Below is a small trained network, with its code and all its weights. Each question gives an input and a class and asks what happens when units are switched off, that is, made to give their printed mean instead of their output.

import numpy as np


def w(rows, s, z=0):
    codes = np.array(rows[::2]) - 128.0
    scale = np.full(codes.shape[1], s)
    scale[-1] = z or s
    return codes * scale


def norm(h):
    return h / np.sqrt((h * h).mean(-1, keepdims=True) + 1e-5)


def f(y):
    return y / 2 * (1 + np.tanh(0.7978845608 * (y + 0.044715 * y**3)))


def log_softmax(a):
    a = a - a.max(-1, keepdims=True)
    return a - np.log(np.exp(a).sum(-1, keepdims=True))


def net(x, mask):
    res = np.array(x, float).reshape(1, 2) / 4 @ E
    u = 0
    for l in range(3):
        y = f(norm(res) @ A[l][:, :-1].T + A[l][:, -1])
        res = res + np.where(mask[u : u + 3], y, B[l][:, -1]) @ B[l][:, :-1]
        u += 3
    return log_softmax(norm(res)[-1] @ U[:, :-1].T + U[:, -1])


A, B = {}, {}
E = w([
[38,78,210,139,34,222,215],'x0',
[254,58,138,122,96,135,126],'x1',
],0.0094)
A[0] = w([
[148,129,76,140,36,111,114,85],'L0N0',
[126,177,1,133,86,117,87,2],'L0N1',
[121,82,157,60,236,140,21,117],'L0N2',
],0.0053,0.0019)
B[0] = w([
[119,138,158,108,142,126,123,119],'L0N0',
[102,172,128,96,47,77,2,191],'L0N1',
[151,199,176,116,194,225,87,248],'L0N2',
],0.01,0.0014)
A[1] = w([
[3,137,112,194,147,68,95,42],'L1N0',
[200,160,140,119,81,109,121,127],'L1N1',
[35,188,130,114,193,102,138,3],'L1N2',
],0.0075,0.0027)
B[1] = w([
[162,27,72,53,85,166,167,252],'L1N0',
[114,144,194,115,107,74,87,178],'L1N1',
[118,92,2,57,14,57,197,244],'L1N2',
],0.0099,0.0038)
A[2] = w([
[255,77,174,102,99,135,129,2],'L2N0',
[114,98,133,162,117,234,207,217],'L2N1',
[131,190,41,140,175,96,25,222],'L2N2',
],0.01,0.0015)
B[2] = w([
[1,145,41,75,97,142,199,222],'L2N0',
[213,183,143,169,215,73,23,254],'L2N1',
[127,98,210,178,122,167,147,255],'L2N2',
],0.011,0.0082)
U = w([
[142,114,200,187,145,103,71,253],'0',
[102,86,2,19,70,129,198,3],'1',
],0.014,0.0021)

Each question gives the input, the list of numbers given to net, and the class t.
The units are the neurons (one row each of A and B). Each row of codes is followed by its name. A weight is (code - 128) times the scale printed after its matrix; where a second scale follows, it is the last column's (A, B and U).
mask holds one flag per neuron, layer by layer. A switched-off neuron (its flag False) gives its mean, the last column of its row in B, instead of its output. The means were averaged over made-up inputs and are rounded, as every weight is.
A unit's drop is (log p(t) with every unit on - log p(t) with that unit switched off) / (log p(t) with every unit on - log p(t) with every unit switched off).
k most important neurons: the k neurons with the biggest drops, biggest first
k most important neurons of layer l: the k neurons of layer l with the biggest drops, biggest first
drop when u is switched off: that unit's drop, to one decimal
input [5,5], class 0: most important neuron	(L1N0)
input [-6,-8], class 1: 3 most important neurons	(L1N2, L2N1, L1N0)
input [-3,4], class 1: 2 most important neurons	(L2N0, L2N1)
input [7,-6], class 0: 2 most important neurons	(L2N1, L2N0)
input [-3,5], class 1: 2 most important neurons of layer 2	(L2N0, L2N1)
input [-7,-8], class 1: 4 most important neurons	(L1N2, L2N1, L1N0, L1N1)
input [6,6], class 0: 3 most important neurons	(L1N0, L1N2, L2N1)
input [-7,8], class 1: 2 most important neurons	(L2N0, L2N1)
input [4,-3], class 0: drop when L2N1 is switched off	1.5
input [7,-4], class 0: drop when L2N1 is switched off	0.3
input [-3,8], class 1: drop when L2N0 is switched off	1.1
input [5,-3], class 0: drop when L2N1 is switched off	0.1
